Below is a small trained network, with its code and all its weights. Each question gives an input and a class and asks what happens when units are switched off, that is, made to give their printed mean instead of their output.

import numpy as np


def w(rows, s, z=0):
    codes = np.array(rows[::2]) - 128.0
    scale = np.full(codes.shape[1], s)
    scale[-1] = z or s
    return codes * scale


def f(y):
    return y / 2 * (1 + np.tanh(0.7978845608 * (y + 0.044715 * y**3)))


def log_softmax(a):
    a = a - a.max(-1, keepdims=True)
    return a - np.log(np.exp(a).sum(-1, keepdims=True))


def net(x, mask):
    res = np.array(x, float).reshape(1, 7) / 4 @ E
    y = f(res @ A[0][:, :-1].T + A[0][:, -1])
    res = res + np.where(mask, y, B[0][:, -1]) @ B[0][:, :-1]
    return log_softmax(res[-1] @ U[:, :-1].T + U[:, -1])


A, B = {}, {}
E = w([
[157,161,9,65],'x0',
[128,129,128,127],'x1',
[38,227,179,45],'x2',
[180,231,110,211],'x3',
[126,127,130,128],'x4',
[253,174,224,29],'x5',
[129,129,126,129],'x6',
],0.0044)
A[0] = w([
[126,111,178,151,57],'n0',
[57,197,151,92,100],'n1',
[194,77,103,153,131],'n2',
[211,46,100,173,21],'n3',
[35,219,137,84,26],'n4',
[124,151,104,115,8],'n5',
[51,107,78,158,96],'n6',
[94,37,131,54,51],'n7',
[68,112,75,169,29],'n8',
[128,138,136,148,175],'n9',
[68,121,101,165,40],'n10',
[145,139,83,100,17],'n11',
[187,134,160,87,39],'n12',
[117,154,121,138,186],'n13',
[186,108,159,76,60],'n14',
[194,126,163,83,61],'n15',
[193,128,163,83,87],'n16',
[92,48,129,59,73],'n17',
[156,189,118,190,43],'n18',
[72,113,88,163,65],'n19',
[103,129,152,151,23],'n20',
[101,12,130,41,17],'n21',
[121,126,115,108,3],'n22',
[88,123,98,152,55],'n23',
[108,126,109,135,28],'n24',
[159,133,21,61,56],'n25',
[71,122,85,162,22],'n26',
[168,139,151,107,57],'n27',
[58,203,153,83,52],'n28',
[103,101,183,161,132],'n29',
[153,155,29,72,60],'n30',
[186,129,161,79,73],'n31',
[188,118,158,93,48],'n32',
[113,98,218,186,29],'n33',
[216,43,96,172,7],'n34',
[60,134,98,153,115],'n35',
[167,234,119,213,47],'n36',
[123,185,126,163,26],'n37',
[162,240,110,213,72],'n38',
[102,130,227,210,112],'n39',
[146,162,1,71,87],'n40',
[139,111,117,144,10],'n41',
],0.0085,0.0058)
B[0] = w([
[126,114,165,136,80],'n0',
[135,91,85,224,217],'n1',
[121,112,89,200,196],'n2',
[90,98,93,250,140],'n3',
[109,62,98,253,183],'n4',
[83,100,198,165,47],'n5',
[142,219,136,100,220],'n6',
[60,103,117,81,152],'n7',
[108,211,147,134,133],'n8',
[150,130,118,115,218],'n9',
[112,183,158,144,113],'n10',
[101,101,203,148,59],'n11',
[91,184,155,145,111],'n12',
[148,134,107,114,251],'n13',
[117,179,125,128,127],'n14',
[113,195,136,136,139],'n15',
[119,205,124,127,165],'n16',
[71,110,113,77,161],'n17',
[56,109,125,111,100],'n18',
[119,192,141,128,143],'n19',
[98,119,185,165,53],'n20',
[36,91,129,82,152],'n21',
[71,100,175,163,42],'n22',
[109,162,150,136,94],'n23',
[91,134,164,147,51],'n24',
[155,95,191,121,162],'n25',
[102,192,165,147,105],'n26',
[98,160,146,140,87],'n27',
[105,99,95,229,174],'n28',
[167,125,155,100,188],'n29',
[161,99,187,127,157],'n30',
[114,192,126,138,145],'n31',
[111,177,147,149,106],'n32',
[135,91,199,145,123],'n33',
[94,95,96,252,136],'n34',
[150,180,130,121,195],'n35',
[38,108,130,59,168],'n36',
[54,105,153,138,67],'n37',
[52,101,128,44,200],'n38',
[189,93,182,101,229],'n39',
[189,90,201,106,227],'n40',
[61,123,169,180,45],'n41',
],0.032,0.0019)
U = w([
[135,110,75,245,144],'0',
[149,255,129,158,45],'1',
[185,131,67,125,255],'2',
[77,97,89,89,30],'3',
[199,131,69,134,177],'4',
[197,132,63,136,121],'5',
[208,98,207,155,67],'6',
],0.0081,0.0045)

Each question gives the input, the list of numbers given to net, and the class t.
The units are the neurons (one row each of A and B). Each row of codes is followed by its name. A weight is (code - 128) times the scale printed after its matrix; where a second scale follows, it is the last column's (A, B and U).
mask holds one flag per neuron, in row order. A switched-off neuron (its flag False) gives its mean, the last column of its row in B, instead of its output. The means were averaged over made-up inputs and are rounded, as every weight is.
A unit's drop is (log p(t) with every unit on - log p(t) with that unit switched off) / (log p(t) with every unit on - log p(t) with every unit switched off).
The circuit of an input: a set's keep is (log p(t) with only the set's units on - log p(t) with every unit switched off) / (log p(t) with every unit on - log p(t) with every unit switched off). Starting from the 12 units with the biggest drops (on a tie, the unit counted first), units are removed one at a time, each time the one whose removal leaves the highest keep (on an exact tie, the one counted first), for as long as the keep stays at least 0.8.
circuit, biggest first: the units of the circuit, biggest drop first
most important unit: the unit with the biggest drop
k most important neurons: the k neurons with the biggest drops, biggest first
drop when u is switched off: that unit's drop, to one decimal
input [-2,0,3,5,-2,-6,1], class 1: most important unit -> n6
input [-8,6,-5,0,-4,1,-3], class 6: 2 most important neurons -> [n39; n33]
input [0,-5,-6,-7,0,2,-3], class 3: circuit, biggest first -> [n21; n7]
input [8,-1,3,6,-2,7,3], class 6: circuit, biggest first -> [n40; n30]
input [3,-6,-4,-7,1,-8,-5], class 1: circuit, biggest first -> [n6; n8]
input [-8,-3,-6,8,4,7,2], class 3: circuit, biggest first -> [n36; n38]
input [-6,-5,-7,-3,6,7,-6], class 0: 2 most important neurons -> [n3; n34]
input [-4,6,2,7,2,-3,-4], class 3: 2 most important neurons -> [n38; n36]
input [-6,-6,6,-3,1,2,-1], class 0: circuit, biggest first -> [n1; n28]
input [-6,1,3,7,4,0,-3], class 3: circuit, biggest first -> [n38; n36]
input [2,-7,-6,-8,7,-7,5], class 3: 3 most important neurons -> [n21; n7; n17]
input [-5,-7,-7,-1,-6,-4,-4], class 0: 3 most important neurons -> [n3; n34; n2]
input [-8,-1,4,7,-3,-6,-3], class 6: 3 most important neurons -> [n39; n33; n29]
input [-6,-8,-8,1,-6,-3,-7], class 0: circuit, biggest first -> [n3]
input [8,4,8,2,-4,2,3], class 0: 3 most important neurons -> [n4; n28; n1]
input [-2,-4,-7,-1,7,-3,4], class 0: drop when n2 is switched off -> 0.1
input [4,7,7,3,3,6,7], class 0: drop when n28 is switched off -> 0.2
input [-8,-8,6,8,-4,4,-8], class 3: drop when n38 is switched off -> 0.7
input [3,-8,-1,8,2,4,-5], class 3: drop when n36 is switched off -> 0.2
input [-4,0,4,7,-3,-4,-2], class 3: most important unit -> n38
